In the rows, 128 means zero.
Facts:
kelo | fletron a | gredrol skoza
zaba | fletron a | legru pupom, voskem, staski, tadre, skamas
lige | fletron b
feskin | fletron c | legru griklas, brastik
sobovak | fletron a
gretri | fletron a | gredrol grarin, plebrun, sezam, gagum
sezam | fletron a | gredrol brigok
mostor | fletron a | gredrol brigok, nusto
fadas | fletron a | legru sasker, tegrur, miflis, teklam, staski, desoskun, farugar | gredrol femu, meflel, rofliklur
nusto | fletron a | gredrol femu, popin
zegruk | fletron c | gredrol diletur
burur | fletron a | gredrol toflo
ruli | fletron a | gredrol skoza
pekligra | fletron a | gredrol sezam
febroflu | fletron a | legru meflel, staski, zegruk, tuplen | gredrol femu, toflo
groske | fletron b | gredrol brigok, grarin, duneklu
gagum | fletron a | legru sasker, fuzel, stokluk, stobrumak
pebakol | fletron b | legru sasker, zigru, tokas, gitritrer, lige, somil | gredrol vure
kliflar | fletron c | legru pimik, plebrun, griklas, skeskomu, kibu | gredrol brigok
loken | fletron a | legru roskizu, lopa, godrir | gredrol brigok
draver | fletron a | legru grapletam, zukan, raskom
miflis | fletron b
femu | fletron b
flubus | fletron a | gredrol brigok, skefle, nofleflor, somil
kobrigak | fletron a | legru gugas, stobrumak, beguk, zeskur
sasker | fletron b | gredrol meflel, diletur
babri | fletron a
gigrun | fletron b
liklur | fletron a | legru kelo, tuplen, drufol
tokas | fletron a
zudribuk | fletron b
grasta | fletron a
flini | fletron c | legru brabutrem, stebon, grasta
libru | fletron a
fipira | fletron a | legru dufluk, babri | gredrol kliver
giris | fletron a | legru zabra, faklanir, drabruvan, gigrun, dufluk, dukotrum, burur
zezinel | fletron a | gredrol brigok, toflo, zeskur
drodar | fletron a | legru femu, tegrur, dramaflal, skuni, skamas, diletur, plobrir, tuklim, butrur, sobovak | gredrol tuplen
ploklugro | fletron b | legru kopil, lopa, sobovak
kana | fletron b
zigru | fletron a
zosa | fletron b
somil | fletron a | gredrol brabutrem, zudribuk
fasam | fletron a
fogrel | fletron a | legru zezinel | gredrol raskom
stokos | fletron a | legru raski, saflik, drogum, sezam
zukan | fletron a | gredrol nefugros, skoza
grovik | fletron b | legru kliver, dukotrum, zegruk | gredrol brigok, sezam
driker | fletron b | legru zabra, miflis, dogetruk, liflur, zukan, somil, brurik, trilak
stebon | fletron a | gredrol femu, brigok, nofleflor, zeskur
toflo | fletron b | legru brigok, roskizu, zigru, skeskomu, dufluk, liflur, stokluk | gredrol brigok
vure | fletron a | legru teklam, kana | gredrol brigok, skoza, sezam
gitritrer | fletron c | gredrol femu, skamas
staski | fletron a | gredrol drodar
brugrim | fletron b | legru femu, miflis, kibu | gredrol klestom
grarin | fletron b
famok | fletron a | gredrol skamas
rebra | fletron c | gredrol miflis
diletur | fletron a
drufol | fletron a | gredrol faklanir, zezinel, sobovak
dugo | fletron a | gredrol gretri
klikim | fletron a | legru roskizu, luviklel, tegrur
zabra | fletron a | gredrol trilak
fuzel | fletron a | gredrol duneklu
farugar | fletron a | gredrol brabutrem
popin | fletron a
dritok | fletron b | legru femu, dridrus, gretri
gugas | fletron c | gredrol groske
madrele | fletron a | gredrol gugas
dufluk | fletron a | gredrol fasam, fuzel, skamas, libru
skeskomu | fletron b | gredrol gugas
pimik | fletron b
zubu | fletron a | legru gitritrer
gresken | fletron b | legru groske, sasker, brabru, skeskomu, lige, skeklem
brobivim | fletron b | gredrol skamas, zosa
desoskun | fletron a | gredrol nofleflor, nusto
faklanir | fletron a
dogetruk | fletron a
tuplen | fletron a
dodrar | fletron a
roskizu | fletron b | gredrol zudribuk
duneklu | fletron a | gredrol femu, brigok
flebrom | fletron a | gredrol soplum
truvotrem | fletron b | legru plebrun, gugas, zegruk, desoskun, somil | gredrol dodrar
butrur | fletron b | gredrol beguk
raski | fletron b | gredrol brigok
drefeplel | fletron a | gredrol brigok, rofliklur
soplum | fletron a | gredrol brigok, grarin
dukotrum | fletron a | gredrol grapletam
trinam | fletron b | gredrol pedral
rofliklur | fletron b | legru flebrom, duneklu, meflel | gredrol bufi
teklam | fletron b | gredrol luviklel, toflo
trilak | fletron c
kopil | fletron a
dramaflal | fletron a | gredrol ploklugro
tegrur | fletron a | gredrol skoza
lopa | fletron b | gredrol skamas
nefugros | fletron b | legru brari, stobrumak, grasta | gredrol meflel, tuplen
luviklel | fletron a
klestom | fletron a | legru dridrus, truflebi
skuni | fletron a | gredrol nusto
griklas | fletron b | gredrol brigok, pekligra, skoza, fasam
pogi | fletron a | gredrol brigok, zudribuk
kibu | fletron b
stokluk | fletron b | gredrol grovik
dova | fletron b | legru rebra, zabra, diletur
godrir | fletron b | gredrol dridrus, ruli, vure, sobovak
brurik | fletron a | gredrol zosa
rivi | fletron c | legru zigru, dramaflal, godrir, trilak | gredrol femu, liklur
flafu | fletron a | legru sasker, stebon, flubus, tuklim
dakli | fletron c | legru griklas | gredrol zudribuk
stobrumak | fletron b
brastik | fletron c
dridrus | fletron a | gredrol brigok, duneklu, skamas
grograge | fletron a | legru raski, brari | gredrol somil
grokes | fletron b | legru tegrur, drogum
skefle | fletron a
kliver | fletron a
drabruvan | fletron a
tevize | fletron a | legru dridrus, miflis, drogum, popin | gredrol dodrar
brabru | fletron a | gredrol rofliklur
tadre | fletron b | gredrol rebra
pedral | fletron b
skamas | fletron a | gredrol trilak
drogum | fletron a | gredrol brabutrem, skoza
skoza | fletron b | gredrol femu, brigok
pupom | fletron a | gredrol brabutrem, feskin
skeklem | fletron a
zuflis | fletron c | legru burur | gredrol miflis, farugar
tuklim | fletron b
mudal | fletron b | legru drabruvan, brabru, duneklu, skuni, godrir, tuplen, flubus | gredrol grarin
gida | fletron b | legru zudribuk
pezistok | fletron b | legru grarin, stebon, stokluk | gredrol kana
brigok | fletron b
rodri | fletron a | legru luviklel, skeskomu, gugas, skuni, nusto | gredrol brigok, skoza
beguk | fletron c
brari | fletron a | gredrol somil
bufi | fletron b | gredrol brigok, toflo
truflebi | fletron a | gredrol tevize, libru, popin
voskem | fletron a | gredrol groske
plebrun | fletron c | gredrol brigok
raskom | fletron a | gredrol meflel
liflur | fletron c | gredrol rodri
klales | fletron b | gredrol brigok
grapletam | fletron a | gredrol zudribuk
brabutrem | fletron b | gredrol brigok
nofleflor | fletron b | legru zabra, babri, fuzel, dukotrum, stebon, soplum | gredrol groske
broplu | fletron a | legru nusto | gredrol brigok, bufi
meflel | fletron a | gredrol femu, febroflu
dragu | fletron b | legru pedral, godrir, kana, drufol
saflik | fletron c | gredrol groske, duneklu, stebon
gizor | fletron c | gredrol dridrus, miflis
zeskur | fletron b | gredrol femu, brigok
plobrir | fletron b

Known rows:
somil: [147 134 135 106 122 122 123 112 134 130 132 125 142 120 115 133 133 122
 132 143 144 104 117 148 136  88 142]
drogum: [139 124 159 108 126 121 125 142 133 128 124 123 168 120 128 120 124 126
 128 147 141 122 115 154 142  89 136]
vure: [149 132 136 106 132 126 134 149 133 122 122 132 125 119 135 126 127 128
 131 141 134 128 110 146 123 108 144]
brabutrem: [144 146 135 106 124 116 130 126 137 150 129 120 152 121 120 141 124 123
 131 135 133 108 118 143 133 104 143]
flubus: [145 125 136 100 123 120 127 144 132 128 124 127 142 120 124 113 130 122
 136 143 139 122 118 148 141  94 140]
zegruk: [129 129 111  96 131 129 124 131 131 139 132 127 150 119 126 120 132 124
 131 151 131 120 107 143 139 129 131]
godrir: [136 126 132  95 126 113 130 145 135 141 122 126 144 126 133 119 123 122
 137 142 130 130 118 143 140 112 138]
staski: [131 124 126 100 128 125 124 123 132 121 130 126 138 120 121 118 135 127
 129 133 131 128 109 139 145 109 128]
ploklugro: [138 133 110 106 135 123 128 120 139 132 127 125 117 121 122 140 125 126
 120 157 129 137 108 138 130 137 131]
dogetruk: [138 125 129 102 130 123 122 109 130 136 128 125 128 124 110 124 133 127
 125 150 136 116 103 147 140 107 132]
femu: [131 143 133 109 132 120 134 116 130 147 132 121 157 126 136 154 124 128
 125 104 120 103 103 138 130 110 132]
flini: [137 128 114 108 137 132 125 137 135 133 128 127 134 116 125 129 124 127
 119 178 137 126 107 145 128 142 138]
dova: [136 131 115 104 136 122 129 128 140 130 125 126 119 124 124 134 126 125
 123 162 131 140 110 140 133 135 135]
driker: [136 128 114 107 135 122 127 129 139 134 124 128 116 126 123 137 125 124
 122 168 134 136 106 146 134 130 135]
stobrumak: [135 129 120 102 129 115 127 118 137 143 129 118 142 125 115 131 124 125
 124 151 130 130 112 142 140 124 130]
miflis: [138 133 129 108 130 112 128 105 134 148 131 118 145 127 116 145 122 124
 123 144 133 111 114 141 134 118 138]
gigrun: [136 130 112  97 131 117 126 115 137 145 129 121 128 124 116 128 128 124
 128 151 128 128 110 137 141 123 131]
zubu: [142 125 122 108 135 130 127 127 134 118 125 129 111 121 119 129 133 128
 122 155 136 134 105 143 129 123 136]
tokas: [140 123 125 101 129 122 125 112 132 134 128 124 131 122 111 124 134 127
 125 144 135 124 108 143 139 111 131]

Rows:
No name comes twice in this set of rows, the named rows included.
[136 132 126  99 126 116 133 135 137 142 124 125 144 124 129 123 127 122
 135 138 126 130 113 141 142 112 133] -> teklam
[126 131 138 104 127 129 122 133 131 134 125 137 135 131 130 119 136 124
 133 149 139 116  99 159 145  86 135] -> zukan
[146 117 115 110 131 133 141 149 132 138 118 133 147 117 145 131 124 121
 129 158 135 122 114 156 127 129 141] -> kliflar
[140  81  83 113 125 133 143  92 124 145 123 124 159 121 126 133 137 116
 122 148 133 113 114 152 141 133 119] -> brastik
[140 122 139 120 135 130 125 124 136 121 125 122 138 119 121 135 126 131
 109 165 140 128 103 150 131 121 130] -> klestom
[144 127 151 116 128 128 121 143 141 111 125 125 151 116 126 129 122 125
 121 170 150 130 118 154 135 103 139] -> grograge
[136 115 140 112 137 127 125 130 133 121 124 124 131 123 125 131 122 130
 114 160 137 134 105 148 129 123 134] -> tevize
[124 128 118  97 129 121 128 132 136 133 127 126 150 125 135 123 128 123
 132 134 125 134 110 140 146 116 127] -> sasker
[147 127 139 107 124 125 128 136 136 120 123 130 140 119 126 122 128 121
 133 153 142 125 117 149 134  92 145] -> pogi
[140 128 138 106 132 128 130 138 131 124 124 128 139 123 132 128 129 126
 129 136 133 120 106 146 129 104 141] -> ruli
[142 143 118 105 133 126 135 136 138 126 125 129 126 120 140 142 126 125
 129 131 126 127 109 141 128 126 140] -> rofliklur
[146 133 166 115 130 120 131 141 131 152 124 119 173 119 122 133 123 133
 119 145 133 106 109 155 134  94 134] -> sezam
[144 134 122 101 131 110 138 136 134 161 121 124 139 124 127 132 126 126
 134 130 121 115 114 144 137 115 135] -> groske
[137 123 143 102 129 116 125 106 123 129 129 117 136 128 114 137 120 129
 127 128 136 107 110 135 123 116 146] -> skamas

Now the same elements, written a new way:
Known rows:
dugo: [133 127 144 100 103 143 108 109 112 121 114 115 141 122 124  96 138 146
 126 132 106 114 113 102 130  97 107 112 136 135]
stokos: [164 141 153 122 123 109 164  93 150 168  95  69 149 187  96 137 151 166
 171 152 117 161 120 157 159  72 100 136 149 138]
broplu: [148 139 122 102 101  68 131 154 107 108 116 110 156 146 139 125 132 131
 161 164 114 153 136 174 173  50 141 127 123 123]
klestom: [169 140 167 122 118 125 172  89 132 168 112  70 156 204  97 146 162 176
 177 166 129 162 118 167 145  74  99 111 167 119]
zosa: [160 114 132 156 157 135 105 139 129 154 147  93 115 160 107 150 130 132
 118 104 125 137 138  74  85 101 133 113 118 148]
luviklel: [149 136 156  97 134 110 112 122 119 122  94  93 139 135  94 117 148 132
 132  99  91 153 133  88 129 113 100 135 141 142]
tadre: [151 102 132 140 119 147 100 149 126 142 157 106 121 135 133 115 121 145
  91 141 148 116 141  94  99  91 137 119 103 148]
pedral: [153 116 137 148 146 119 106 137 128 151 148  93 116 155 102 143 135 139
  99 105 125 158 154  73  93 114 137 105 114 146]
staski: [130 112 139  92  91 147 109 117 109 130 117 116 153 130 122  91 144 145
 116 140 123 122 116 104 143 102 100 113 137 136]
pezistok: [171 117  72 189 169 133 136 137 184 162 170 130 139 138 152 146  86 153
 161 140 135 138 105 157 167  74 159 136 120 165]
mudal: [ 93 110 100 142 131  95 123 159 150 146 149 124 159 176 167 151 100 146
  77 178 133 196 170 143 150 101 145 121  82 162]
dukotrum: [136 109 112 118 104 171 125 107 101 137 147 167 166 110 121  97 136 168
 133 158 133 118 104 103 133  98 113  60 148 129]
burur: [137 106 127 122 110 156 104 113  96 134 135 153 158 112 118  86 145 164
 138 153 136 128 113 116 131  94 113  65 146 123]
lopa: [122  93 126 139 127 131  83 153 126 143 154 105 136 137 150 112 112 138
  80 146 140 135 145  88 114 113 134 136  97 145]
zaba: [140 140 135 123 127 105 152 113 147 141 108 102 152 174 113 140 136 159
 161 143 107 187 132 146 152  99 102 123 141 132]
truflebi: [145 117 148 108 100 153 105 105 109 132 121 101 142 123 104  91 141 146
 133 146 125 110 109 113 134  92 107 122 140 136]
fasam: [148 137 144 110 124 126 113 109 121 135 116 115 139 141  94 113 151 138
 154 101 101 149 117  82 122 105 102 110 154 133]
dragu: [105 123 108 146 138  77 149 169 156 154 133 115 160 183 123 158 113 148
  90 145 129 235 196 118 134 111 133 122  83 146]
feskin: [168 174 108 163 140 115 147 138 133  71  68 141  42 230 193 163 142 140
 166 139  92 170 121 150  43  65 164 131 146  38]

Rows:
No name comes twice in this set of rows, the named rows included.
[127 124  96 138 143 156 174  91 134 138 144 156 138 180 165 114 133 156
  92 180 143 161 112 179 132  87 167  79 140 110] -> zuflis
[149 113 106 132 153 145  98 108 133 126 122 120  99 124 149  66 137 124
  96 121 143 110 104 141 130 125 174 171 139  99] -> gitritrer
[143 119 121 120 136 139  79 110 116 129 129 117 153 124 130  88 119 143
 155 131 118 110  87 108 155  90 119 121 151 130] -> fuzel
[119 121  95 141 106 142 154 113 140 133 139 170 179 149 142 121 125 178
 157 184 129 158 108 151 162  87 113  71 141 128] -> fipira
[170 111  82 139 137 117  78 110 115 133 145 141 155  82 109  76 122 133
 200 129 139 115  88 138 193  85 153 120 161 132] -> stebon
[146 120 127 105 109 112  90 122  70 109 152 113 157 118 111 101 138 131
 156 133 125  99 116 121 149  66 141  80 164 136] -> soplum
[135 152 152 109 122  76 157 119 154 147  83  66 161 176 106 149 130 142
 137 140  96 194 144 155 174  98 104 165 114 146] -> klikim
[160 110 126 111 108 118  66 138 122 127  94 124 141  95 123  71 134 151
 152 134 128 136 119 110 148 118 114 171 128  94] -> nusto
[163 107  89 123  62  86 126 162 114 142 213 143 125 142  62  74 141 138
 140 126 186  92 139  94 100 108 199 155  87 126] -> skoza
[135 133 148  66  56 117 162 110 141 142 136  90 151 146  75  82 146 145
 124 128 134 105 109 117 141 105 110 185 114 148] -> tegrur
[189 127 159 165 131 135 176 114 148 199 135  41 115 222 105 169 144 177
 144 171 149 156 147 162 115  67 127 116 128 129] -> dritok
[177 154 112 150 124 144 156 157 125  59  59 163  45 179 243 147 140 142
 132 169  98 139 128 181  47  41 165 118 116  52] -> dakli
[148 125  85 155 143 102 138 165 185 142 140 109 131 149 165 153  83 144
 130 132 118 153 128 153 162  67 163 186  85 167] -> pebakol
[157 119 178 103  89 129  99  91  69 144 142  48 152 157 105  89 148 150
 162 183 151  80 103 152 143  62 119 116 164 110] -> dridrus

